Below are the code and all the weights of a small trained network. Each question names an input and a class and asks about switching units off, where a switched-off unit gives its printed mean instead of its output.

import numpy as np


def w(rows, s, z=0):
    codes = np.array(rows[::2]) - 128.0
    scale = np.full(codes.shape[1], s)
    scale[-1] = z or s
    return codes * scale


def f(y):
    return np.maximum(y, 0)


def log_softmax(a):
    a = a - a.max(-1, keepdims=True)
    return a - np.log(np.exp(a).sum(-1, keepdims=True))


def net(x, mask):
    res = np.array(x, float).reshape(1, 8) / 4 @ E
    y = f(res @ A[0][:, :-1].T + A[0][:, -1])
    res = res + np.where(mask, y, B[0][:, -1]) @ B[0][:, :-1]
    return log_softmax(res[-1] @ U[:, :-1].T + U[:, -1])


A, B = {}, {}
E = w([
[133,130,130,133,127,128,127,127,124,129,131],'x0',
[127,252,178,120,186,163,70,130,161,136,119],'x1',
[130,127,128,123,131,127,132,121,131,126,124],'x2',
[84,183,142,171,97,112,162,121,59,69,74],'x3',
[124,131,84,183,130,138,116,110,190,51,151],'x4',
[160,199,113,90,72,137,215,135,146,124,185],'x5',
[152,113,143,77,182,123,128,154,85,59,172],'x6',
[127,176,48,134,198,43,148,135,112,162,130],'x7',
],0.011)
A[0] = w([
[142,160,71,126,187,89,169,132,104,159,137,42],'n0',
[159,115,151,65,203,97,133,172,71,38,178,87],'n1',
[122,145,75,185,132,129,131,123,178,56,163,122],'n2',
[68,152,138,136,96,113,135,139,89,113,122,133],'n3',
[153,102,186,106,134,178,146,162,115,68,134,85],'n4',
[120,163,65,144,184,46,157,109,118,140,144,50],'n5',
[126,103,220,139,61,203,147,107,138,103,145,1],'n6',
[85,92,135,155,179,120,85,130,109,101,55,36],'n7',
[137,168,136,134,144,130,111,135,155,110,122,59],'n8',
[169,214,116,86,62,147,245,141,148,106,190,10],'n9',
[157,46,98,139,93,98,186,118,75,112,144,17],'n10',
[139,216,206,136,163,147,85,109,128,137,129,6],'n11',
[133,142,184,62,122,120,152,168,22,240,106,104],'n12',
[108,176,139,171,94,108,167,110,28,42,73,9],'n13',
[139,90,105,98,92,111,141,130,87,133,125,61],'n14',
[113,136,132,178,83,125,135,96,185,210,62,145],'n15',
[149,110,145,104,171,130,101,143,105,85,127,85],'n16',
[140,141,98,154,172,91,161,173,110,160,124,19],'n17',
[182,71,96,85,151,141,97,128,188,184,196,20],'n18',
[154,209,149,94,185,171,108,142,131,132,125,56],'n19',
],0.011,0.0093)
B[0] = w([
[124,141,115,114,77,181,69,140,127,130,75,184],'n0',
[118,203,73,157,78,156,160,44,77,192,161,198],'n1',
[174,91,112,121,160,140,164,62,119,21,140,213],'n2',
[169,143,170,109,147,133,147,174,153,132,138,187],'n3',
[125,167,96,104,86,152,111,112,111,155,89,174],'n4',
[123,125,136,54,59,156,29,141,140,120,36,204],'n5',
[113,167,75,61,78,115,26,141,139,103,32,191],'n6',
[124,51,167,129,197,123,68,141,99,178,163,187],'n7',
[108,122,148,142,111,71,142,121,145,121,154,148],'n8',
[118,17,173,187,198,129,39,125,58,186,152,224],'n9',
[21,108,113,192,98,54,162,187,207,138,121,197],'n10',
[70,68,82,169,76,76,164,156,207,140,132,187],'n11',
[182,89,99,141,160,153,128,50,164,1,159,247],'n12',
[162,196,202,52,197,166,178,168,209,194,149,215],'n13',
[92,150,107,185,147,101,132,126,171,110,111,164],'n14',
[129,202,68,131,120,148,169,78,49,162,185,247],'n15',
[135,148,110,154,112,133,138,104,79,151,151,159],'n16',
[117,129,136,100,79,153,120,129,127,107,79,157],'n17',
[161,193,221,75,197,149,173,201,185,160,119,194],'n18',
[64,76,103,170,103,71,198,180,159,114,103,189],'n19',
],0.0094,0.012)
U = w([
[50,100,127,179,101,76,174,152,202,124,113,100],'0',
[135,146,133,74,79,142,49,125,134,118,45,103],'1',
[182,171,220,88,182,138,182,150,178,164,130,109],'2',
[134,56,186,178,188,119,64,118,76,172,144,123],'3',
[157,133,140,134,118,111,147,124,115,105,128,252],'4',
[135,179,102,149,101,143,174,69,75,168,153,104],'5',
[189,103,129,144,157,135,140,70,164,2,138,103],'6',
],0.0098,0.023)

Each question gives the input, the list of numbers given to net, and the class t.
The units are the neurons (one row each of A and B). Each row of codes is followed by its name. A weight is (code - 128) times the scale printed after its matrix; where a second scale follows, it is the last column's (A, B and U).
mask holds one flag per neuron, in row order. A switched-off neuron (its flag False) gives its mean, the last column of its row in B, instead of its output. The means were averaged over made-up inputs and are rounded, as every weight is.
A unit's drop is (log p(t) with every unit on - log p(t) with that unit switched off) / (log p(t) with every unit on - log p(t) with every unit switched off).
unit that matters most: the unit with the biggest drop
top k neurons: the k neurons with the biggest drops, biggest first
drop of u: that unit's drop, to one decimal
input [1,0,4,2,1,-1,-5,-1], class 5: top neuron : (n15)
input [-2,4,-8,8,6,0,-5,7], class 2: top 3 neurons : (n13 n6 n3)
input [-4,3,3,-7,7,6,6,-1], class 2: top 3 neurons : (n18 n12 n15)
input [-8,-3,-4,-3,8,8,5,3], class 3: top 2 neurons : (n9 n12)
input [-8,1,7,8,-2,-8,-3,6], class 2: top 2 neurons : (n13 n9)
input [0,1,-3,2,7,2,-4,6], class 6: top 2 neurons : (n2 n6)
input [1,-1,-6,-5,1,3,4,5], class 1: top 3 neurons : (n5 n13 n0)
input [1,0,5,-7,0,8,-7,1], class 3: top 3 neurons : (n9 n13 n3)
input [-6,7,6,4,6,7,-4,4], class 0: top 2 neurons : (n19 n11)
input [0,1,-4,-5,0,-5,-5,-3], class 2: top 2 neurons : (n9 n18)
input [5,-1,7,-3,-3,-1,7,-6], class 5: top 3 neurons : (n1 n5 n16)
input [-4,2,4,8,-7,-8,0,-4], class 2: top 3 neurons : (n13 n9 n3)
input [2,-7,-5,3,6,-6,7,-3], class 0: drop of n9 : 0.3
input [-7,-8,8,3,-5,8,-7,-8], class 0: unit that matters most : n10
input [2,3,4,3,-4,3,5,-4], class 5: drop of n2 : 0.2
input [2,4,-5,-1,3,3,2,-7], class 1: drop of n6 : 0.7
